array([[ -64.80,  -11.89,  -86.29,   20.16,  -29.75,  -46.04,  -58.05,
         -90.75,  -68.53,  -37.89,  -30.81,  -18.11,  -30.96,  -38.54,
          20.72,  -70.64],
       [  18.05,  116.27,   16.02, -233.36,  -25.39,   45.86,   18.24,
          37.20,  -30.65,  -24.48,  -59.73,  -96.07,  -30.84,  -37.42,
          41.20,  -27.60],
       [  23.06,  -22.93,   65.73,  -16.09,  -98.17,  -25.34, -143.15,
          54.72,  -38.39,  -77.07, -113.48, -121.62,    0.04,  -36.82,
           8.69,  -43.29],
       [  -9.95,  -26.35,  -90.59, -116.94,   12.70,  -29.17,  186.14,
         151.10,  -37.44,   72.42,  -96.05, -213.83,  -62.47,  -35.38,
          55.26,  -37.00],
       [ 155.15,   13.00,   52.77, -155.24,  -45.09,  165.18, -204.01,
          79.82,  -42.31,  -67.44,  -45.56, -201.03,    0.00,  -27.96,
          -9.73,  -40.45]]) out 18.05

array([[-0.181, -0.016,  0.163,  0.066,  0.002,  0.012, -0.039,  0.245,
        -0.053,  0.050],
       [ 0.049,  0.062,  0.033,  0.023, -0.001,  0.133,  0.083,  0.111,
         0.011,  0.149],
       [-0.022, -0.018, -0.031,  0.008,  0.238,  0.051,  0.171,  0.073,
        -0.014,  0.036],
       [ 0.134,  0.122,  0.269, -0.249,  0.012,  0.161,  0.065,  0.249,
         0.096, -0.036],
       [ 0.119,  0.153,  0.070, -0.168,  0.052,  0.054,  0.121,  0.246,
         0.023,  0.089],
       [ 0.159,  0.170,  0.061, -0.129,  0.040,  0.146,  0.115,  0.164,
         0.032,  0.085]]) out 0.049

array([[-0.030,  0.046, -0.076,  0.088,  0.002,  0.042,  0.002],
       [ 0.003,  0.046, -0.076, -0.011, -0.030,  0.042, -0.012],
       [ 0.003,  0.046, -0.076, -0.011, -0.030,  0.042, -0.012],
       [ 0.003,  0.046, -0.076, -0.020, -0.030, -0.038, -0.012],
       [-0.117,  0.046, -0.228,  0.236,  0.184,  0.042,  0.058],
       [ 0.003,  0.136, -0.076,  0.036, -0.229,  0.041, -0.017],
       [ 0.003,  0.046, -0.076, -0.075, -0.030,  0.042, -0.012],
       [ 0.003,  0.010,  0.032, -0.077, -0.166,  0.042, -0.012]]) out 0.003

array([[-1.5,  0.0,  1.4,  0.3,  0.8,  1.3, -0.6, -0.2,  0.4],
       [-0.2, -0.1,  0.8,  0.7,  0.2,  1.3,  1.0,  0.3, -0.1],
       [-1.5,  0.6,  0.8,  1.0,  1.2,  1.3, -1.0,  1.2,  1.9],
       [-1.4, -0.8,  1.5,  1.6,  0.2,  1.3,  1.8,  0.4, -0.4],
       [-2.1,  0.1,  1.4,  0.9,  1.1,  1.3, -0.9,  0.4,  1.2],
       [ 0.1,  0.2, -0.2,  2.4,  0.3,  1.3,  1.8,  2.6,  1.4],
       [-0.2,  0.6,  0.0,  1.4,  0.7,  1.3,  0.1,  1.8,  1.7],
       [-1.5,  0.6,  0.6,  1.5,  1.2,  1.3, -0.8,  1.7,  2.2],
       [-0.9,  0.5,  0.2,  1.9,  0.9,  1.3,  0.2,  2.2,  2.0],
       [-0.7, -0.1,  1.0,  0.8,  0.4,  1.3,  0.7,  0.3,  0.1]]) out -0.2

array([[ 0.01,  0.03, -0.16,  0.16, -0.08, -0.22, -0.11,  0.14,  0.01,
         0.01,  0.01],
       [ 0.11,  0.00,  0.16, -0.16,  0.12,  0.19,  0.12,  0.03,  0.01,
         0.00,  0.01],
       [ 0.11,  0.01,  0.23, -0.18,  0.10,  0.27,  0.19, -0.05,  0.09,
         0.02,  0.05],
       [ 0.00,  0.03, -0.21,  0.21, -0.10, -0.27, -0.15,  0.16, -0.01,
         0.01,  0.01],
       [ 0.00,  0.04, -0.12,  0.16, -0.09, -0.17, -0.08,  0.08,  0.04,
         0.02,  0.03],
       [-0.02,  0.04,  0.01,  0.07,  0.00,  0.01,  0.02, -0.02,  0.04,
         0.04,  0.03],
       [ 0.09,  0.02, -0.01,  0.00, -0.01, -0.04,  0.01,  0.10,  0.05,
         0.00,  0.02],
       [-0.03,  0.04,  0.10,  0.02,  0.04,  0.12,  0.08, -0.09,  0.06,
         0.05,  0.05],
       [-0.02,  0.04,  0.05,  0.06, -0.01,  0.05,  0.05, -0.07,  0.09,
         0.05,  0.06]]) out 0.11

array([[-0.036, -0.043,  0.064, -0.047,  0.011, -0.046,  0.004, -0.116,
         0.052, -0.038, -0.147],
       [ 0.087, -0.010, -0.093, -0.024,  0.068, -0.097, -0.042,  0.019,
        -0.015, -0.166, -0.036],
       [-0.114,  0.076, -0.112,  0.051, -0.073, -0.093, -0.029,  0.025,
         0.034, -0.091, -0.122],
       [ 0.007,  0.004, -0.161, -0.061, -0.002, -0.027, -0.148, -0.015,
        -0.121, -0.039, -0.106],
       [ 0.106,  0.001,  0.107, -0.024,  0.174,  0.023, -0.007,  0.019,
        -0.018,  0.055, -0.208]]) out 0.087

array([[  5.94,  -0.09,  13.05,   2.20,  -5.63,   2.68,  -6.76,   1.32,
         18.93,  26.49,  13.31],
       [ -0.58,  16.04,  17.65,   8.59,   8.89,  16.93,   7.42,  -2.65,
          9.91,  16.19, -14.75],
       [  6.96,   0.37,   2.72,  -3.08,  -1.29,   0.12,   4.85,   6.98,
         -0.83,  -8.44,   3.15],
       [ 15.46,   0.00,   8.95, -10.25,  -9.34,  -4.81,   3.34,  10.40,
         -3.71, -13.45,  -4.41],
       [  1.81,  13.90,  14.08,   6.53,   7.51,  15.44,   3.79,   0.23,
          7.36,  11.53, -15.08],
       [ -5.99,  13.59,  10.48,   8.80,   9.31,  13.81,   5.57,  -3.16,
          4.26,   9.30, -12.85],
       [ -0.98,  -1.68,  -0.08,   6.70,  -1.94,  -4.50,   9.97,  -3.17,
          7.88,   4.64,   9.96],
       [ 15.33,  -0.31,   9.25, -10.43, -10.40,  -5.56,   4.57,  10.01,
         -3.08, -13.74,  -3.95]]) out -0.58

array([[-1.90,  0.14, -1.99, -1.92,  0.45,  0.79,  0.58, -2.25, -1.56,
         0.92,  0.59, -1.86,  0.25],
       [-1.13,  0.15, -1.07, -1.04,  0.12,  0.93,  0.45, -1.44, -0.83,
         1.42,  0.97, -0.99,  0.83],
       [-0.53,  0.80, -2.63, -2.65, -1.21, -0.02,  0.49, -0.26, -2.69,
         0.36,  0.11, -2.60, -0.36],
       [ 0.40, -1.59, -0.60, -0.63,  0.09, -1.04, -1.36,  0.44, -0.59,
        -1.04, -0.92, -0.57, -0.44],
       [-1.22, -0.13,  1.71,  1.77, -0.81, -0.19, -0.43, -1.34,  1.61,
         0.55,  0.30,  1.54,  0.05]]) out -1.13
---
15.641	4.316	-2.545	-10.416	7.302	11.052 Answer: 4.316
10.8	18.5	3.0	-16.4	7.7 Answer: 18.5
-155.03	129.11	195.31	-50.91	121.68	-54.45 Answer: 129.11
-0.183	0.160	0.035	0.181	0.095 Answer: 0.160
-0.05	-0.02	0.17	-0.17	-0.03 Answer: -0.02
-1.56	0.98	-0.74	-1.27 Answer: 0.98
-0.161	0.136	0.107	0.062	0.112 Answer: 0.136
5.05	-3.78	-10.46	-1.50	12.41	0.56 Answer: -3.78
0.986	-1.888	-1.964	-1.087	1.730	-0.661 Answer: -1.888
